[  2 -21  -1  23  -2  20 -17   7 -31  -7  13   2  21  -8  -6  -5 -21  15
  26   1 -10  -9 -10   0   4   4 -10   5  25 -26   8   8 -11  -2   5 -12
 -10  13   2 -22   0  -6  18] : 2
[  0 -48  10  14 -22  -6   7  35 -26   5  -7 -12  11  -3   3 -11  18  41
 -21   0   9 -10   7  16   3  63 -28 -12 -27   0 -18   2  -4   8   8 -22
 -50  16   1 -15  -3   0  17] : 5
[  6 -35   8  58 -12  15 -22  22 -29  -9  25  10  23  -6  10  14 -22  32
   6   3  -9 -25 -11  -4  11  -3  -5  -4   5 -33  10   9   0  26   2 -24
 -29  34  18 -26   9 -11  20] : 11
[  3 -13  13  -2 -24 -26  24  25 -37  13  -6 -18   7 -24 -54 -18  33 -55
  57   2  17   3  13  22  11  -2 -25  -2 -35   2 -22  19   5 -18  19  22
 -44  -5 -14 -25  -7  20   9] : 30
[  2 -20 -20   6  -2  21  -1  10 -20  -4   7   4 -25   3 -16  -6 -23  12
  -4   2 -10 -11 -19  -7  22 -14   2   3   6 -39  -1 -18  -7  -7  -2   8
 -14   3 -10 -11  -8  -4   9] : 0
[  6   5 -29   4   1  -1 -13 -21  13  -5   5  -8 -61  12 -46  -3   2 -60
  47   6 -19  -1 -20  -2  42 -72  28  11  18 -41 -25 -41  -4 -35 -16  61
  51  12 -21 -22  -3   3   5] : 16
[ -8 -14 -28  -1  -4  11  12  -1 -68   3  38 -44  29 -23 -56 -87  17   7
 100   6  31  40  -3  26   8  52 -47  25  34 -34 -15  40 -83 -75  40  19
  24 -16 -21 -22 -18  -7  31] : 14
[  3  -3   5  -8 -20 -28  24  19 -28   9  -3 -17   4 -27 -69 -12  26 -46
  61   4  14  13  10  26  13 -18 -21   4 -27  -5 -23   9 -10 -23  14  27
 -26  -9  -7 -33  -9  10  12] : 25

[  6  -3  -1 -17  16  11  41 -48 -46  -3  15 -30  85 -25  37  55   5  31
  30  47   0   9  50  19  62  -8  20  20] : 28
[ 28  -3   4  22  35 -11  35  74 -75  37 -18  -6   0 -87  12  47  29  23
  12  13  13 -10  59  34  22  -1  20  13] : 26
[ -9 -17  14   7   4   3 -27  32 -22  15 -16  42 -13 -30  48  -4   1  -8
  10 -17  14  18 -12  30 -26  -5 -18 -17] : 4
[ 23  19  21 -27  31   8 -11  48  13   0 -17 -19 -41 -21 -26 -25   9  -8
 -20   0  36   2  21  -2 -32   4  26  29] : 0
[-29 -10  -8 -13  14   5   6 -75  -1   4 -11 -11 -21 -22 -22 -51  25  24
  -9  43  -7 -41  41   5  -5   0   4   4] : 11
[ 11 -21 -23  16 -15 -16  44 -77 -60 -57   8 -27  96   2  24 -28  -7  -7
  30  38 -20  21  -6  35   3   1  11  42] : 7
[-10  12   2 -22  15  16   4 -35  17 -10 -13  -8  77  32  -3  33   1  25
  16  26 -12  13  24  -2  12  -6  23  -2] : 30
[ -2 -27   5 -18  14 -17  10 -33  -3 -10  11   1  -1  -2 -14 -33   9  23
  23  36  42  -9  44 -19  27   5  -8 -11] : 14
[  3  -5  -4  51   6 -11  15   9 -70  -7 -12   9  18 -19  12 -18  -4  -6
   4  -7 -17  26 -37  22  -4   3   8  14] : 6
[ -1  10  11 -12  35  14  21 -16 -38  19 -15 -15  59  -9  12  49  13  44
  16  30  -4  15  38   4  21  -8  30   1] : 29
[ 14 -14 -11  39  13  -8  27 -24 -86 -33 -19 -11  45 -22  15 -26   6   9
  18  13 -14  23 -14  34  17   1  19  26] : 7
[  5   0   5 -21  29  15  14 -18   3   6 -28 -16  79  28  -9  22  13  23
  22  43   9   9  51   7   5  -7  37   8] : 30
[  5  23  12  34  -3  -2 -15  14  45  20   6  -9 -87  13  -5  19  -8  18
 -15 -70   9  38 -59 -57   6  -3 -19 -34] : 17
[-24  22   4 -11  14  17   1 -15  32 -15 -13   6  32  33   0  43  -5  28
   1  -1 -17  16  14 -13  22  -6  12 -14] : 30
[ -2 -18  17 -40   0   9 -24  19  -5  -8   7  19  26   0  48 -45   3 -32
   5  22  29   6   0  21  -2  -8 -12   7] : 2
